Here is a tiny trained network, its code and every weight. The questions are about switching its units off for an input and a class, where a switched-off unit gives its printed mean instead of its output.

import numpy as np


def w(rows, s, z=0):
    codes = np.array(rows[::2]) - 128.0
    scale = np.full(codes.shape[1], s)
    scale[-1] = z or s
    return codes * scale


def f(y):
    return y / 2 * (1 + np.tanh(0.7978845608 * (y + 0.044715 * y**3)))


def log_softmax(a):
    a = a - a.max(-1, keepdims=True)
    return a - np.log(np.exp(a).sum(-1, keepdims=True))


def net(x, mask):
    res = np.array(x, float).reshape(1, 3) / 4 @ E
    y = f(res @ A[0][:, :-1].T + A[0][:, -1])
    res = res + np.where(mask, y, B[0][:, -1]) @ B[0][:, :-1]
    return log_softmax(res[-1] @ U[:, :-1].T + U[:, -1])


A, B = {}, {}
E = w([
[178,254,138,136,68],'x0',
[213,106,3,177,50],'x1',
[45,183,51,225,146],'x2',
],0.0086)
A[0] = w([
[124,126,179,100,149,145],'n1',
[136,62,107,104,120,123],'n2',
[126,129,179,97,122,141],'n3',
[98,34,114,129,147,253],'n4',
[116,141,91,129,118,84],'n5',
[133,113,222,140,117,170],'n6',
[43,87,99,124,152,183],'n7',
[117,121,124,153,103,136],'n8',
[75,164,149,162,157,118],'n9',
[121,134,136,72,132,136],'n10',
[32,155,111,129,153,146],'n11',
[113,139,37,151,128,56],'n12',
[68,92,154,137,148,147],'n13',
[136,118,126,106,142,114],'n14',
[97,132,118,137,100,115],'n15',
[55,130,147,177,149,169],'n16',
[104,131,2,181,106,36],'n17',
[70,92,110,141,150,153],'n18',
[119,92,102,104,116,98],'n19',
[223,185,135,116,82,141],'n20',
[126,255,165,133,99,149],'n21',
[164,64,147,160,157,146],'n22',
[109,134,107,169,113,101],'n23',
[89,187,107,114,133,85],'n24',
[178,163,131,111,135,128],'n25',
[173,137,156,147,127,106],'n26',
[166,118,229,95,143,203],'n27',
[166,172,101,118,109,137],'n28',
[226,53,96,116,95,148],'n29',
[66,163,125,121,144,95],'n30',
[215,168,128,111,100,132],'n31',
],0.015,0.0052)
B[0] = w([
[88,84,114,123,133,195],'n1',
[141,170,94,95,175,179],'n2',
[110,98,150,118,155,184],'n3',
[170,114,77,3,121,252],'n4',
[122,121,145,130,146,142],'n5',
[92,89,146,107,153,204],'n6',
[118,122,151,104,31,230],'n7',
[131,114,133,125,127,141],'n8',
[116,188,95,173,118,196],'n9',
[130,99,131,124,148,161],'n10',
[131,170,110,158,59,222],'n11',
[106,76,163,104,159,193],'n12',
[95,126,123,97,64,204],'n13',
[141,122,124,123,143,135],'n14',
[109,129,133,132,129,138],'n15',
[124,159,109,138,55,219],'n16',
[95,31,169,72,180,239],'n17',
[135,125,153,105,63,201],'n18',
[127,159,118,106,153,146],'n19',
[185,136,208,174,55,231],'n20',
[61,170,104,246,215,248],'n21',
[126,161,108,77,159,176],'n22',
[102,105,124,124,136,160],'n23',
[102,146,95,167,159,162],'n24',
[131,126,168,154,112,164],'n25',
[135,130,150,151,120,144],'n26',
[111,37,172,100,153,253],'n27',
[131,118,171,156,86,178],'n28',
[215,226,55,106,139,241],'n29',
[134,166,93,167,119,177],'n30',
[185,127,172,183,70,208],'n31',
],0.03,0.011)
U = w([
[108,2,97,14,152,229],'0',
[172,139,130,120,17,247],'1',
[109,11,196,153,218,65],'2',
[106,172,55,168,153,17],'3',
[225,173,30,71,187,41],'4',
],0.0081,0.0013)

Each question gives the input, the list of numbers given to net, and the class t.
The units are the neurons (one row each of A and B). Each row of codes is followed by its name. A weight is (code - 128) times the scale printed after its matrix; where a second scale follows, it is the last column's (A, B and U).
mask holds one flag per neuron, in row order. A switched-off neuron (its flag False) gives its mean, the last column of its row in B, instead of its output. The means were averaged over made-up inputs and are rounded, as every weight is.
A unit's drop is (log p(t) with every unit on - log p(t) with that unit switched off) / (log p(t) with every unit on - log p(t) with every unit switched off).
The circuit of an input: a set's keep is (log p(t) with only the set's units on - log p(t) with every unit switched off) / (log p(t) with every unit on - log p(t) with every unit switched off). Starting from the 12 units with the biggest drops (on a tie, the unit counted first), units are removed one at a time, each time the one whose removal leaves the highest keep (on an exact tie, the one counted first), for as long as the keep stays at least 0.8.
units of the circuit, in order: the units of the circuit, biggest drop first
unit that matters most: the unit with the biggest drop
top k neurons: the k neurons with the biggest drops, biggest first
drop of u: that unit's drop, to one decimal
input [1,-1,2], class 3: unit that matters most -> n20
input [0,3,-3], class 4: units of the circuit, in order -> [n29, n7]
input [0,6,-6], class 4: top 2 neurons -> [n29, n7]
input [-5,1,-5], class 4: top 2 neurons -> [n29, n17]
input [-5,1,3], class 0: top 3 neurons -> [n20, n4, n31]
input [0,6,-4], class 4: top 2 neurons -> [n29, n7]
input [7,0,-8], class 2: top 2 neurons -> [n27, n21]
input [-6,1,5], class 0: top 3 neurons -> [n17, n4, n20]
input [-3,1,0], class 4: top 2 neurons -> [n27, n17]
input [1,1,7], class 2: top 2 neurons -> [n17, n4]
input [0,7,3], class 0: drop of n21 -> 1.0
input [5,0,8], class 3: drop of n9 -> 0.1
input [3,0,4], class 3: drop of n27 -> 0.4
input [7,-3,2], class 3: units of the circuit, in order -> [n21]
